Here is a tiny trained network, its code and every weight. The questions are about switching its units off for an input and a target symbol, where a switched-off unit gives its printed mean instead of its output.

import numpy as np


def w(rows, s, z=0):
    codes = np.array(rows[::2]) - 128.0
    scale = np.full(codes.shape[1], s)
    scale[-1] = z or s
    return codes * scale


def norm(h):
    return h / np.sqrt((h * h).mean(-1, keepdims=True) + 1e-5)


def f(y):
    return y / 2 * (1 + np.tanh(0.7978845608 * (y + 0.044715 * y**3)))


def softmax(a):
    e = np.exp(a - a.max(-1, keepdims=True))
    return e / e.sum(-1, keepdims=True)


def log_softmax(a):
    a = a - a.max(-1, keepdims=True)
    return a - np.log(np.exp(a).sum(-1, keepdims=True))


def net(x, mask):
    ids = ['δηλμξτφψ'.index(c) for c in x.split()]
    T = len(ids)
    res = E[ids] + P[:T]
    u = 0
    for l in range(3):
        r = norm(res)
        for j in range(2):
            rows = slice(2 * j, 2 * j + 2)
            q, k, v = (r @ M[l][rows].T for M in (Q, K, V))
            z = softmax(np.where(np.tri(T) > 0, q @ k.T / 2**0.5, -1e9)) @ v
            o = O[l][rows]
            res = res + np.where(mask[u + j], z, o[:, -1]) @ o[:, :-1]
        u += 2
        y = f(norm(res) @ A[l][:, :-1].T + A[l][:, -1])
        res = res + np.where(mask[u : u + 4], y, B[l][:, -1]) @ B[l][:, :-1]
        u += 4
    return log_softmax(norm(res)[-1] @ U[:, :-1].T + U[:, -1])


Q, K, V, O, A, B = {}, {}, {}, {}, {}, {}
E = w([
[226,64,148],'δ',
[115,35,142],'η',
[116,192,218],'λ',
[15,140,71],'μ',
[136,63,161],'ξ',
[138,202,176],'τ',
[135,178,167],'φ',
[150,155,2],'ψ',
],0.0095)
P = w([
[181,8,26],'0',
[173,119,3],'1',
[229,199,187],'2',
[88,192,90],'3',
[110,6,176],'4',
[235,202,198],'5',
[184,224,31],'6',
],0.0046)
Q[0] = w([
[100,92,85],'L0H1',
[152,32,254],'L0H1',
[207,144,140],'L0H2',
[60,54,204],'L0H2',
],0.0085)
K[0] = w([
[156,138,64],'L0H1',
[248,119,148],'L0H1',
[147,162,187],'L0H2',
[179,79,90],'L0H2',
],0.012)
V[0] = w([
[183,35,197],'L0H1',
[255,135,133],'L0H1',
[75,193,120],'L0H2',
[210,125,135],'L0H2',
],0.0087)
O[0] = w([
[147,2,66,183],'L0H1',
[226,132,89,252],'L0H1',
[72,203,175,110],'L0H2',
[143,144,81,204],'L0H2',
],0.0069,0.0049)
A[0] = w([
[162,120,250,254],'L0N1',
[137,171,118,58],'L0N2',
[210,180,125,77],'L0N3',
[127,124,125,148],'L0N4',
],0.013,0.00083)
B[0] = w([
[254,140,32,191],'L0N1',
[114,40,92,156],'L0N2',
[156,164,7,255],'L0N3',
[132,136,134,128],'L0N4',
],0.0086,0.0068)
Q[1] = w([
[4,157,120],'L1H1',
[73,65,46],'L1H1',
[17,107,156],'L1H2',
[104,167,187],'L1H2',
],0.011)
K[1] = w([
[18,94,137],'L1H1',
[86,57,19],'L1H1',
[21,116,254],'L1H2',
[84,98,120],'L1H2',
],0.011)
V[1] = w([
[187,131,118],'L1H1',
[205,135,131],'L1H1',
[249,99,112],'L1H2',
[186,160,81],'L1H2',
],0.011)
O[1] = w([
[67,170,160,189],'L1H1',
[77,159,162,192],'L1H1',
[130,204,222,254],'L1H2',
[130,254,190,231],'L1H2',
],0.0079,0.0099)
A[1] = w([
[4,16,77,33],'L1N1',
[77,183,143,250],'L1N2',
[118,226,40,63],'L1N3',
[124,87,162,47],'L1N4',
],0.011,0.00024)
B[1] = w([
[99,116,6,158],'L1N1',
[135,36,129,181],'L1N2',
[80,164,158,254],'L1N3',
[105,121,154,114],'L1N4',
],0.016,0.0076)
Q[2] = w([
[173,162,7],'L2H1',
[191,120,56],'L2H1',
[150,141,61],'L2H2',
[139,103,196],'L2H2',
],0.016)
K[2] = w([
[61,252,33],'L2H1',
[82,229,92],'L2H1',
[101,167,75],'L2H2',
[181,102,193],'L2H2',
],0.011)
V[2] = w([
[163,86,17],'L2H1',
[252,129,132],'L2H1',
[136,3,199],'L2H2',
[8,105,135],'L2H2',
],0.013)
O[2] = w([
[168,77,22,36],'L2H1',
[175,34,186,204],'L2H1',
[226,246,162,1],'L2H2',
[129,173,42,47],'L2H2',
],0.011,0.0083)
A[2] = w([
[171,126,139,252],'L2N1',
[144,150,241,151],'L2N2',
[17,74,112,148],'L2N3',
[136,248,178,217],'L2N4',
],0.013,0.002)
B[2] = w([
[108,104,94,141],'L2N1',
[201,138,114,252],'L2N2',
[172,63,134,168],'L2N3',
[79,118,3,227],'L2N4',
],0.014,0.012)
U = w([
[189,85,132,84],'δ',
[109,70,64,1],'η',
[90,230,133,234],'λ',
[99,125,47,149],'μ',
[189,79,21,139],'ξ',
[2,78,162,88],'τ',
[143,71,188,189],'φ',
[39,147,104,31],'ψ',
],0.0071,0.0025)

Each question gives the input, a string of symbols that net reads in full, and the target symbol t.
The units are the heads (2 rows each of Q, K, V and O) and the neurons (one row each of A and B). Each row of codes is followed by its name. A weight is (code - 128) times the scale printed after its matrix; where a second scale follows, it is the last column's (O, A, B and U).
mask holds one flag per unit, layer by layer, with each layer's heads first. A switched-off unit (its flag False) gives its mean, the last column of its rows in O or B, instead of its output. The means were averaged over made-up inputs and are rounded, as every weight is.
A unit's drop is (log p(t) with every unit on - log p(t) with that unit switched off) / (log p(t) with every unit on - log p(t) with every unit switched off).
The circuit of an input: a set's keep is (log p(t) with only the set's units on - log p(t) with every unit switched off) / (log p(t) with every unit on - log p(t) with every unit switched off). Starting from the 12 units with the biggest drops (on a tie, the unit counted first), units are removed one at a time, each time the one whose removal leaves the highest keep (on an exact tie, the one counted first), for as long as the keep stays at least 0.8.
circuit, biggest first: the units of the circuit, biggest drop first
k most important neurons of layer l: the k neurons of layer l with the biggest drops, biggest first
which heads matter: for each layer, one digit per head in row order, 1 if its drop is at least 0.15 and else 0, layers parted by /
drop of u: that unit's drop, to one decimal
input ξ δ φ τ δ φ λ, target ξ: which heads matter => 11 / 01 / 11
input λ ξ λ ψ, target λ: circuit, biggest first => [L0H1 L1N3]
input λ φ λ δ, target λ: which heads matter => 10 / 11 / 10
input τ λ λ τ, target τ: which heads matter => 00 / 00 / 01
input λ μ δ ψ η, target λ: circuit, biggest first => [L0N3 L2H2 L2N3]
input λ τ λ λ η ψ η, target λ: which heads matter => 00 / 00 / 11
input τ λ δ λ τ, target φ: circuit, biggest first => [L2H2 L2N4]
input λ η ξ η τ, target λ: which heads matter => 00 / 00 / 11
input μ λ ξ δ φ, target φ: which heads matter => 00 / 01 / 00
input λ λ λ λ φ τ δ, target λ: 2 most important neurons of layer 1 => [L1N1 L1N3]
input λ λ τ δ δ δ φ, target τ: most important neuron of layer 0 => [L0N3]
input ξ τ λ λ, target ξ: 2 most important neurons of layer 1 => [L1N3 L1N2]
input φ ξ η τ δ λ δ, target φ: drop of L0H1 => 1.2
input τ λ δ ψ τ, target φ: drop of L1N1 => 0.1
input φ λ τ δ λ δ ξ, target φ: drop of L0H2 => 0.0
input τ δ λ τ δ λ λ, target τ: most important neuron of layer 0 => [L0N3]
input λ φ φ ξ, target λ: 2 most important neurons of layer 0 => [L0N1 L0N3]
input φ η τ δ τ η ξ, target φ: drop of L0H1 => 0.6
